Each row has a class, written as a number after it.
[ -9 -22   3  13  13  23 -12  12  12   1  -2  -9  21 -18   3  -5  12  32
 -12  17 -11   1 -10   3   9 -13 -16   4   6  22  -2  20   1 -24  31  39
  36 -14  12  15  -5   7 -13 -32   1  16 -17   1   4  15 -20 -31 -42 -19
   1  15   1   4  45  -1 -21  10 -17  55  28 -53 -16 -17] | 1
[ -1 -16  -5  11   9  13  13   3   2  17   7   8  16  -2  -8   2   2   4
  -7   0   0  -1  10  -6   2  28 -21  16  -6  14  -2  -7 -17   1   2  19
  16  -7  24  26   4  26  -5 -18   4  17  -9 -23   4 -10 -16   1 -10  -8
   5  -4   2  10  13   0   1  -7 -18  28 -11 -23  12  13] | 1
[ -9  16 -13  24  -8  -2 -16  -4   1   3  -4 -25  -5  28   2 -10 -21  59
 -27 -13  10   2   2 -19  -2   7   6 -18  11  25 -29  65   3  -5  12 -17
 -16   5  -2  -5  -6 -25 -45   5  12  -9 -12 -24 -30  22   2   6 -34  36
  12  -8 -13   1  23 -18 -20  -4  14  -4  14 -38 -10 -18] | 0
[ 28  14  14   9  -8  -8  21  -1 -12  19  -7   6  -9  20  -7  21   0  22
   6 -31  14  -5  -6  -7  32  25  20  17  24   4 -15  -9 -10  17 -19  -7
  23 -12 -26  13 -18  10 -16  13  -1 -17   1 -10 -10   3  -1  -2 -36   6
   2 -19  -9 -22 -11 -12 -12   1  19  11  38  29  -1   4] | 0
[ 29  -1  -3  -2   9  -3  15   8   0  -9  24 -12 -19  21  46  13 -19  34
 -12  -8  15 -18  -4 -23   8  72 -14  34   7  46 -34  44 -11  -7 -19  -2
  20   4 -18  -7  -2   5  -8  28  12   8 -16 -41  -9   4  20  18  -8  -1
 -18 -35 -25  -9 -22 -18  -7 -17  36  29  33 -15  -6   9] | 0
[ 17   8 -11  19  -8  -1   0  10  17   0   2 -22  -7  26  25  -7 -11  44
  -7 -29  11  -5   9 -41  -3  30 -14  25  20  29 -32  60  -2   4   9   3
  10  -1  -2  17 -14   0 -36  21   7  13  -6 -22 -32   4  -7   4 -31  35
   8 -12  -9   2  -9 -90 -27   0  22  10  26 -33 -17  -2] | 0
[ -3  -6 -32  -8  12  11  12   5 -11   9   3  -3   8  -4 -33   5   4  22
 -11 -15  11 -13  -7  -9  18  18 -27  -3 -11  26 -16  -9  -4  15  -1  23
   8  -5  27   8  11  23  -8 -16  15  19  -7 -18  -2  -5 -14  19 -15   2
   0 -17  10   0  24 -29   7  -2 -22  44 -24 -13   8   4] | 1
[ -1   5 -16  -3   3 -11   4 -21  -9   7   1   0  -7   2   6  -2 -12  16
 -10  12  14  -5  -9 -17   4  25  -8  -2  -7  11 -12   0  -2  14 -27  -1
   3  -8  -8 -20  -2   0   2   3  20  12 -17 -24 -17   1   6  33  -9   8
   3 -12   6 -15   1   4   0 -16   5  -3 -22  -3 -11  -7] | 0
[ -5   2 -15   5   2  -9  -8   1 -15   9   5   0 -10  10  27  -7  -7  31
 -10   2  12  -3 -20   1   2  30  -5 -11  -1  13 -10  30 -19   7  -1   0
  -4 -17 -12 -40  -9 -43  24  -2   0   4 -21  -7 -30   6  30  46   2  17
  -8 -14   1 -13   4  -1   5  -1  13   1   5   6 -43  -3] | 0
[ 27  -3 -17   9   6   8 -26 -16  17 -18  25 -19  -9   2  34  12 -18 -14
 -20  -9   0   2   9 -10  11  34   2  50 -11   3 -17  25 -17 -23 -12   7
  43  -8 -38  11 -26 -12 -11  38   3   2 -26 -29   3  25   5 -32 -26 -15
  -6  -4 -13  -4 -12 -18 -10 -24  17  17 -26 -18   9 -40] | 0
[ 33  -3  16  31  -3 -38   5   6  25 -14 -12 -27 -13  24  29   2  -3  21
  -2 -14  -7   2  12 -24   5  18   0  23  18  20 -25  48   1 -15 -10 -10
  17  20 -18  70  -8   3 -23  39   3 -23  -6 -28   5   7   2 -18 -25  -1
   2   1 -18   2 -42 -11 -20  -1  34  15  48 -25  -3  -5] | 0
[-11 -16   4  20  11  11   4  28  27  -5  -7 -13   7  -1  24  -6  -3  26
 -14   4 -11 -12   5  -7  -5  25 -25  26 -12  44 -29  40  14 -11  35  28
  23  -3  25  31   5  12 -23 -21  18  12 -18 -22  13   5 -18   5  -7   6
  -3   9  -1  -4  30   9 -10  -2  -1  54  21 -68   2  -6] | 1
[-12 -10 -17  11   2   3 -11   7  17  -8 -27  -5  17   6  -7   4   6 -18
 -11   2  -9   6  20 -11  -4  -2  -9   6   9   3  -6  14  -8   0  11  18
   2 -15  15  16   0   7  -5 -13  14   9  -5  -2   4  15 -14 -24  -4  11
  -4  13  -4  -1  -3   1 -11   7  -4  41 -28 -43  -1  11] | 1
[ -5  -6  -4  -4  13   5 -11  -2 -12   3   8  15  14  -4 -15  12  13   3
 -30  11 -19   8  -9   6  -9  -4   8  17 -29  -4  -2 -10 -12 -19  -9  12
  35  17  15  20  -9  -6  10  15  -2  14 -14 -44  14  -6 -25 -40 -45 -49
 -12  -2   7   6  20  20  19 -19 -18  40 -23 -19  39 -50] | 1
[ 33   3   3   2   1  16  13  -4 -26  31 -14 -24   4   4   0  41  24  86
  -8 -34  29  -7 -14 -14  31  12  -6   1  41  16 -18   1 -13 -20   2  18
  84 -15 -21  16 -19  -5 -13  -2  -5  -7 -25 -29 -31  18  -5 -37 -90  -9
   3 -11 -16 -14  44 -23 -25  -4   2  25  52   5 -17  -8] | 0
[  3  16  -1  -3 -18 -10  13   1 -15  21 -19 -15  -1  19 -13   3  -4  48
  10 -12  15  -2  -9 -17  -3  -9   8 -21  17  -5 -22   5   5  16  -8 -12
  -3   1  11   5  -1   2  -8   2   3  -3   4  -5 -19   6  -8  -5 -26  36
  15 -12   2  -2 -13 -28  31  13   3 -14  31  13  -4  31] | 0
[  1   3 -11   5   3   5  -7  -6 -11  18  -4 -17   9   2  -9   2   2  22
 -32 -13   6   1  -7  -5   4  -5  -1  -1  -5   5  -9  10  -1  -4   4  -6
  12  -3  15   6 -10 -28   3   3   0   9  -5 -24  -5  14 -17  -8 -33 -10
 -13 -11   7   4   4 -26   3 -11  -9   7  -3 -16   2  -9] | 1
[ 12   3   9   6  -8   0  31  15 -19  13  -5 -14  -4  34  15   2 -35  83
  -4 -35  24 -14  -5 -31  -8  31   2  -8   7  25 -35  37  -1   5 -12 -17
   3   2   6  20  -5   4 -16  16   7   0   8 -33 -32 -23  -2  17 -39  25
  11 -20   1  -7   6 -17 -25  -5  12  12  60  -4 -14  10] | 0
[-37   5  17  17  -5   8 -21  14  -8   0  -7 -25   0  13  24 -29 -15  79
  -9  -3  -2  -8  -8 -14 -26 -18  -2 -46 -11  32 -31  86  23  -2  38   1
 -38  12  31 -21 -27 -46 -14  -2  18  -2  -6  -1 -21   7   5  33  -3  39
   1   0 -26   9  39  -4 -23   3  24  -4  49 -46 -44  18] | 0
[  4   9   4   0   2   6   0  19  17  12 -16   3  20   0  -8 -13  23  46
  -7 -20  -2  -3   9  -8  -3  -5  -2   3  -6  20 -13  27  12 -17  21  11
  24  10  27  39   1   7 -23  -2  -5   4  -2  -7  11  -1 -26 -48 -44  -9
  -9   4  -2  16  18  -5  -6  -9  -3  29  32 -43  13  -2] | 1
[  8 -11   0   6  -8   4   5   1   2  -4  10   0  -9 -32  36   9  -3  -1
  -5  -8   2  -3   7 -11  15  28 -13  42   2  18 -13   7  -9  -8  -8  25
  18  -5 -14   9  -2   4  -7   9   3  -4  -9 -13   0   2   3  11   5   5
 -11  -3 -14  -5 -20  -9 -39  -1  13  17   6  -5   2  -5] | 0
[ 11  -5  -8   1 -15   5  -1  -3  10 -11 -14  -1  -6   6  -4   2 -11 -28
   8  -2   6   0   5   4  -6   0   1  14  13  -2 -25  17   1   6   0 -11
   3  -2 -21  15  -4 -17  -7   6  -4  -5  12   1  -4   3   6   3   4  10
   7   9   1  -6 -11  -9  -3  -4   5 -13  -5 -12 -19   1] | 0
[  9  -6 -28   7   4   8  -6  -6   6 -10  -8  -5   3   0  -5  16 -17 -47
  -7  -1  -9  18  21  13  13 -12   4  15  12 -12  15  -3  -7  -9   6   9
  16 -11 -21   6  -8   9  -2   2  -1 -12 -10  -1   2  18  -3 -28 -11  -7
  -2  17 -14 -12 -14   3  -5   2 -14  -7 -26  -3   9 -13] | 0
[ 15 -12   8   1 -13   5   9   9 -12  14   2  17   3  -5  13   8   3  30
   0  -8  -3  -7  -1   3   2  15  -4  -3  -5  16 -16   3  14 -11 -18   1
  33  -3  10  14   3  15  -3  -1   3   1 -15 -10   0  -3  -8 -31 -18 -12
  -4 -11   1  -6  24  -7  15   7  -2  15  46  -3   8  11] | 1
[  4   2  -7   7   3  14 -22 -12  10  14  -5   4  13 -19   6  -5   0  11
 -13   6  -6  -4   9  -1  15  13 -20  14  -4  21  -2   7  -1  13   2  11
  27  -6  14  15   0  16  -1 -19  -5   8 -15 -18   4   8 -16 -12 -11 -19
  -5   0  -7  -8  20   9  -4   1 -12  33  12 -29   8 -14] | 1
[  3 -45  10  11  45  43  -1  18   7   7  10  12   2 -17  33  -1   4  40
 -18  18   2 -13  -7  20  15  28 -29   9  -8  63   6  10   1  -4  28  67
  55 -27  28  -6   0  36  -2 -53  20  21 -43 -41   4  24  -4   3  -8  -5
  -3  -4  -9 -13  57   1  -6   6 -27  69  31 -48 -17  -7] | 1
